Here is a tiny trained network, its code and every weight. The questions are about switching its units off for an input and a class, where a switched-off unit gives its printed mean instead of its output.

import numpy as np


def w(rows, s, z=0):
    codes = np.array(rows[::2]) - 128.0
    scale = np.full(codes.shape[1], s)
    scale[-1] = z or s
    return codes * scale


def norm(h):
    return h / np.sqrt((h * h).mean(-1, keepdims=True) + 1e-5)


def f(y):
    return y / 2 * (1 + np.tanh(0.7978845608 * (y + 0.044715 * y**3)))


def log_softmax(a):
    a = a - a.max(-1, keepdims=True)
    return a - np.log(np.exp(a).sum(-1, keepdims=True))


def net(x, mask):
    res = np.array(x, float).reshape(1, 7) / 4 @ E
    u = 0
    for l in range(3):
        y = f(norm(res) @ A[l][:, :-1].T + A[l][:, -1])
        res = res + np.where(mask[u : u + 13], y, B[l][:, -1]) @ B[l][:, :-1]
        u += 13
    return log_softmax(norm(res)[-1] @ U[:, :-1].T + U[:, -1])


A, B = {}, {}
E = w([
[128,131,130,126],'x0',
[65,2,217,166],'x1',
[118,184,192,29],'x2',
[5,143,54,129],'x3',
[127,130,126,128],'x4',
[156,40,60,48],'x5',
[127,125,127,128],'x6',
],0.0097)
A[0] = w([
[160,179,206,173,109],'0.n0',
[185,87,168,108,126],'0.n1',
[121,158,250,4,1],'0.n2',
[56,147,99,128,57],'0.n3',
[183,81,102,219,104],'0.n4',
[240,114,199,129,50],'0.n5',
[75,190,165,110,47],'0.n6',
[224,96,122,74,136],'0.n7',
[69,116,83,105,80],'0.n8',
[112,121,184,25,62],'0.n9',
[83,170,145,38,54],'0.n10',
[132,170,215,44,64],'0.n11',
[192,161,82,101,10],'0.n12',
],0.014,0.0094)
B[0] = w([
[93,224,216,114,221],'0.n0',
[128,161,189,51,197],'0.n1',
[206,237,8,139,205],'0.n2',
[87,134,89,164,147],'0.n3',
[250,108,130,182,222],'0.n4',
[208,205,191,83,206],'0.n5',
[84,197,82,180,152],'0.n6',
[130,107,149,29,253],'0.n7',
[109,114,99,128,158],'0.n8',
[160,181,23,90,173],'0.n9',
[123,93,15,194,168],'0.n10',
[205,199,36,185,201],'0.n11',
[112,175,194,129,147],'0.n12',
],0.013,0.005)
A[1] = w([
[176,248,83,95,101],'1.n0',
[133,115,168,62,59],'1.n1',
[67,52,249,117,3],'1.n2',
[64,138,231,94,75],'1.n3',
[187,240,48,62,143],'1.n4',
[114,207,183,250,7],'1.n5',
[33,140,110,208,121],'1.n6',
[155,167,120,107,34],'1.n7',
[208,91,131,169,168],'1.n8',
[91,168,154,46,129],'1.n9',
[161,63,122,205,127],'1.n10',
[90,47,119,85,115],'1.n11',
[171,126,123,169,48],'1.n12',
],0.011,0.0063)
B[1] = w([
[129,5,223,207,219],'1.n0',
[97,162,128,160,133],'1.n1',
[120,80,168,195,135],'1.n2',
[157,108,111,182,139],'1.n3',
[121,2,212,235,255],'1.n4',
[98,237,140,114,159],'1.n5',
[140,222,137,93,174],'1.n6',
[146,81,127,140,126],'1.n7',
[125,205,130,144,172],'1.n8',
[136,80,124,204,156],'1.n9',
[169,154,102,148,152],'1.n10',
[131,128,191,91,143],'1.n11',
[109,137,70,130,123],'1.n12',
],0.0096)
A[2] = w([
[10,124,85,103,57],'2.n0',
[181,41,51,12,154],'2.n1',
[68,124,72,152,103],'2.n2',
[138,134,192,189,141],'2.n3',
[156,80,80,81,91],'2.n4',
[8,128,82,91,100],'2.n5',
[120,162,187,121,253],'2.n6',
[108,50,139,32,74],'2.n7',
[144,110,66,130,67],'2.n8',
[168,68,207,202,190],'2.n9',
[111,149,136,78,153],'2.n10',
[161,99,98,55,123],'2.n11',
[27,137,42,177,207],'2.n12',
],0.013,0.0047)
B[2] = w([
[156,93,201,88,156],'2.n0',
[50,255,139,201,180],'2.n1',
[197,131,177,116,153],'2.n2',
[115,121,84,77,202],'2.n3',
[123,191,170,197,140],'2.n4',
[140,85,186,75,161],'2.n5',
[69,104,78,112,194],'2.n6',
[74,141,142,161,156],'2.n7',
[159,167,134,134,132],'2.n8',
[79,60,70,104,253],'2.n9',
[92,99,126,154,129],'2.n10',
[105,144,147,172,144],'2.n11',
[195,89,178,82,205],'2.n12',
],0.015,0.011)
U = w([
[197,121,245,28,145],'0',
[21,24,104,130,255],'1',
[3,253,145,195,137],'2',
[255,145,26,237,2],'3',
],0.013,0.0051)

Each question gives the input, the list of numbers given to net, and the class t.
The units are the neurons (one row each of A and B). Each row of codes is followed by its name. A weight is (code - 128) times the scale printed after its matrix; where a second scale follows, it is the last column's (A, B and U).
mask holds one flag per neuron, layer by layer. A switched-off neuron (its flag False) gives its mean, the last column of its row in B, instead of its output. The means were averaged over made-up inputs and are rounded, as every weight is.
A unit's drop is (log p(t) with every unit on - log p(t) with that unit switched off) / (log p(t) with every unit on - log p(t) with every unit switched off).
unit that matters most: the unit with the biggest drop
k most important neurons: the k neurons with the biggest drops, biggest first
top k neurons in layer l: the k neurons of layer l with the biggest drops, biggest first
input [-3,-5,8,7,-5,-1,0], class 3: 2 most important neurons -> [0.n10; 0.n11]
input [-1,-8,-2,-3,0,-7,-3], class 1: 2 most important neurons -> [1.n0; 2.n9]
input [2,5,-8,-5,7,-3,-7], class 3: unit that matters most -> 0.n4
input [2,5,-8,-5,4,8,2], class 2: 2 most important neurons -> [2.n1; 1.n4]
input [-1,7,-8,7,7,4,-7], class 3: 3 most important neurons -> [0.n4; 0.n7; 1.n10]
input [-7,3,-7,-2,-6,-3,-5], class 3: 2 most important neurons -> [0.n4; 1.n4]
input [-6,-3,5,0,-8,-3,-4], class 3: 2 most important neurons -> [0.n11; 0.n2]
input [-4,-7,4,-6,8,-1,-5], class 1: 3 most important neurons -> [1.n4; 2.n9; 1.n0]
input [-6,-8,5,-6,6,-3,5], class 1: 3 most important neurons -> [1.n4; 1.n0; 2.n9]
input [-3,-6,-2,5,0,8,-2], class 2: top 4 neurons in layer 0 -> [0.n0; 0.n5; 0.n2; 0.n11]
input [8,6,-6,6,0,-1,-6], class 0: 2 most important neurons -> [1.n4; 1.n0]
input [-2,7,-1,0,0,8,0], class 2: top 3 neurons in layer 2 -> [2.n1; 2.n7; 2.n12]
input [-2,4,-7,5,4,5,-3], class 3: 2 most important neurons -> [0.n7; 0.n4]
input [-3,6,4,-4,-6,-7,1], class 2: unit that matters most -> 0.n0
input [-1,6,7,-6,7,7,2], class 2: top 2 neurons in layer 0 -> [0.n7; 0.n9]
input [-3,3,-2,3,4,-1,-3], class 0: top 2 neurons in layer 2 -> [2.n12; 2.n9]
input [-2,-6,8,-2,4,4,4], class 3: top 3 neurons in layer 0 -> [0.n2; 0.n11; 0.n9]
input [6,6,1,-5,-3,-8,3], class 2: top 3 neurons in layer 1 -> [1.n4; 1.n5; 1.n0]
input [6,5,3,8,7,8,-2], class 0: top 2 neurons in layer 2 -> [2.n5; 2.n0]
input [5,-7,5,2,5,-6,-1], class 1: unit that matters most -> 1.n0
